Below is a small trained network, with its code and all its weights. Each question gives an input and a target symbol and asks what happens when units are switched off, that is, made to give their printed mean instead of their output.

import numpy as np


def w(rows, s, z=0):
    codes = np.array(rows[::2]) - 128.0
    scale = np.full(codes.shape[1], s)
    scale[-1] = z or s
    return codes * scale


def norm(h):
    return h / np.sqrt((h * h).mean(-1, keepdims=True) + 1e-5)


def f(y):
    return y / 2 * (1 + np.tanh(0.7978845608 * (y + 0.044715 * y**3)))


def softmax(a):
    e = np.exp(a - a.max(-1, keepdims=True))
    return e / e.sum(-1, keepdims=True)


def log_softmax(a):
    a = a - a.max(-1, keepdims=True)
    return a - np.log(np.exp(a).sum(-1, keepdims=True))


def net(x, mask):
    ids = ['αβγζηθξσφψ'.index(c) for c in x.split()]
    T = len(ids)
    res = E[ids] + P[:T]
    u = 0
    for l in range(2):
        r = norm(res)
        for j in range(3):
            rows = slice(3 * j, 3 * j + 3)
            q, k, v = (r @ M[l][rows].T for M in (Q, K, V))
            z = softmax(np.where(np.tri(T) > 0, q @ k.T / 3**0.5, -1e9)) @ v
            o = O[l][rows]
            res = res + np.where(mask[u + j], z, o[:, -1]) @ o[:, :-1]
        u += 3
        y = f(norm(res) @ A[l][:, :-1].T + A[l][:, -1])
        res = res + np.where(mask[u : u + 4], y, B[l][:, -1]) @ B[l][:, :-1]
        u += 4
    return log_softmax(norm(res)[-1] @ U[:, :-1].T + U[:, -1])


Q, K, V, O, A, B = {}, {}, {}, {}, {}, {}
E = w([
[78,92,157],'α',
[171,82,143],'β',
[75,67,185],'γ',
[80,69,98],'ζ',
[87,46,124],'η',
[115,140,121],'θ',
[39,117,163],'ξ',
[72,165,66],'σ',
[208,137,106],'φ',
[200,27,6],'ψ',
],0.011)
P = w([
[204,160,169],'0',
[83,62,50],'1',
[63,28,138],'2',
[89,149,137],'3',
[60,78,41],'4',
[83,98,139],'5',
[71,186,168],'6',
[110,212,118],'7',
[60,188,124],'8',
[97,131,49],'9',
[168,176,2],'10',
[97,166,27],'11',
[112,169,38],'12',
],0.0082)
Q[0] = w([
[214,159,55],'0.h1',
[209,144,184],'0.h1',
[161,45,176],'0.h1',
[144,240,168],'0.h2',
[112,170,106],'0.h2',
[186,244,93],'0.h2',
[102,84,213],'0.h3',
[162,182,2],'0.h3',
[121,55,86],'0.h3',
],0.0092)
K[0] = w([
[148,86,61],'0.h1',
[96,162,59],'0.h1',
[62,189,216],'0.h1',
[122,85,71],'0.h2',
[101,208,156],'0.h2',
[47,1,83],'0.h2',
[133,194,131],'0.h3',
[110,109,196],'0.h3',
[58,100,240],'0.h3',
],0.0081)
V[0] = w([
[121,139,172],'0.h1',
[146,203,131],'0.h1',
[183,145,118],'0.h1',
[105,193,168],'0.h2',
[95,13,146],'0.h2',
[148,123,9],'0.h2',
[121,133,78],'0.h3',
[178,148,240],'0.h3',
[87,186,39],'0.h3',
],0.012)
O[0] = w([
[123,45,106,112],'0.h1',
[253,73,143,5],'0.h1',
[149,135,249,43],'0.h1',
[188,88,85,131],'0.h2',
[60,129,167,200],'0.h2',
[168,186,78,125],'0.h2',
[186,141,89,139],'0.h3',
[83,93,165,2],'0.h3',
[200,150,35,140],'0.h3',
],0.007,0.0046)
A[0] = w([
[39,199,126,255],'0.n1',
[138,247,80,179],'0.n2',
[105,94,107,85],'0.n3',
[89,200,154,147],'0.n4',
],0.012,0.0045)
B[0] = w([
[183,115,25,255],'0.n1',
[63,1,76,213],'0.n2',
[193,123,103,138],'0.n3',
[176,108,102,161],'0.n4',
],0.006,0.012)
Q[1] = w([
[19,170,81],'1.h1',
[167,150,123],'1.h1',
[152,228,195],'1.h1',
[137,236,204],'1.h2',
[102,204,138],'1.h2',
[81,171,251],'1.h2',
[109,118,69],'1.h3',
[110,30,195],'1.h3',
[171,148,165],'1.h3',
],0.013)
K[1] = w([
[148,124,132],'1.h1',
[54,151,160],'1.h1',
[55,114,85],'1.h1',
[111,107,2],'1.h2',
[130,126,95],'1.h2',
[58,220,22],'1.h2',
[119,122,179],'1.h3',
[150,193,147],'1.h3',
[98,195,143],'1.h3',
],0.015)
V[1] = w([
[48,119,175],'1.h1',
[253,103,159],'1.h1',
[82,33,130],'1.h1',
[178,85,17],'1.h2',
[151,179,219],'1.h2',
[134,174,139],'1.h2',
[235,106,156],'1.h3',
[71,241,83],'1.h3',
[166,169,66],'1.h3',
],0.012)
O[1] = w([
[105,2,86,121],'1.h1',
[191,201,127,63],'1.h1',
[146,86,167,243],'1.h1',
[111,144,212,111],'1.h2',
[147,81,8,90],'1.h2',
[132,166,76,83],'1.h2',
[162,149,198,1],'1.h3',
[46,212,12,108],'1.h3',
[83,204,135,120],'1.h3',
],0.0098,0.0055)
A[1] = w([
[143,2,127,95],'1.n1',
[160,85,10,253],'1.n2',
[165,103,190,107],'1.n3',
[47,194,224,147],'1.n4',
],0.0096,0.0036)
B[1] = w([
[155,139,188,201],'1.n1',
[254,120,136,255],'1.n2',
[135,135,57,121],'1.n3',
[101,85,232,164],'1.n4',
],0.0085,0.0089)
U = w([
[127,81,160,252],'α',
[125,102,111,181],'β',
[111,85,113,134],'γ',
[42,115,53,140],'ζ',
[45,94,79,92],'η',
[255,117,157,1],'θ',
[181,25,182,51],'ξ',
[126,202,157,126],'σ',
[185,167,91,140],'φ',
[28,68,198,56],'ψ',
],0.0098,0.0085)

Each question gives the input, a string of symbols that net reads in full, and the target symbol t.
The units are the heads (3 rows each of Q, K, V and O) and the neurons (one row each of A and B). Each row of codes is followed by its name. A weight is (code - 128) times the scale printed after its matrix; where a second scale follows, it is the last column's (O, A, B and U).
mask holds one flag per unit, layer by layer, with each layer's heads first. A switched-off unit (its flag False) gives its mean, the last column of its rows in O or B, instead of its output. The means were averaged over made-up inputs and are rounded, as every weight is.
A unit's drop is (log p(t) with every unit on - log p(t) with that unit switched off) / (log p(t) with every unit on - log p(t) with every unit switched off).
The circuit of an input: a set's keep is (log p(t) with only the set's units on - log p(t) with every unit switched off) / (log p(t) with every unit on - log p(t) with every unit switched off). Starting from the 12 units with the biggest drops (on a tie, the unit counted first), units are removed one at a time, each time the one whose removal leaves the highest keep (on an exact tie, the one counted first), for as long as the keep stays at least 0.8.
circuit, biggest first: the units of the circuit, biggest drop first
most important unit: the unit with the biggest drop
k most important neurons of layer l: the k neurons of layer l with the biggest drops, biggest first
heads that matter: for each layer, one digit per head in row order, 1 if its drop is at least 0.15 and else 0, layers parted by /
drop when u is switched off: that unit's drop, to one decimal
input ζ α σ ξ ζ η, target ζ: circuit, biggest first : (1.h3 0.h1)
input σ γ ζ σ σ σ ζ ξ σ σ ζ, target σ: circuit, biggest first : (1.h1 1.h2 0.h1)
input σ φ σ η ζ α, target σ: circuit, biggest first : (1.h1 0.h1)
input φ α σ ψ η, target φ: circuit, biggest first : (1.h1)
input ζ ζ ξ σ γ γ, target ζ: circuit, biggest first : (1.h3 0.h1)
input σ η β σ, target σ: circuit, biggest first : (1.h1 0.h1)
input σ γ α ξ σ ζ α θ σ ψ ξ γ γ, target σ: circuit, biggest first : (1.h1 1.h2 0.h1)
input σ θ β ξ φ α ξ, target σ: circuit, biggest first : (1.h1 0.h1)
input ζ θ γ ζ ξ ξ α, target ζ: heads that matter : 010 / 001
input ζ β σ γ ζ α, target ζ: circuit, biggest first : (1.h3 0.n2)
input φ θ σ α ξ, target φ: heads that matter : 100 / 100
input ζ β σ γ ζ θ, target ζ: heads that matter : 010 / 001
input ζ β σ η β φ, target ζ: circuit, biggest first : (0.h2 1.h3)
input σ σ ζ σ ζ η σ θ η φ, target σ: heads that matter : 100 / 110
input φ ζ ξ θ γ σ ζ, target φ: most important unit : 0.h1
input σ ζ σ, target σ: heads that matter : 000 / 010
input σ γ η σ α ψ φ ψ, target σ: heads that matter : 100 / 110
input σ σ ζ φ η σ ξ ψ σ θ, target σ: drop when 0.h1 is switched off : 0.2
input σ ξ ξ ξ β, target σ: drop when 0.n2 is switched off : 0.0
input σ ψ ξ ζ, target σ: drop when 1.h2 is switched off : 0.2
input σ ζ φ φ η σ ψ θ, target σ: drop when 1.h1 is switched off : 0.4
input φ ξ α φ ζ ζ φ ζ β, target φ: most important neuron of layer 0 : (0.n2)
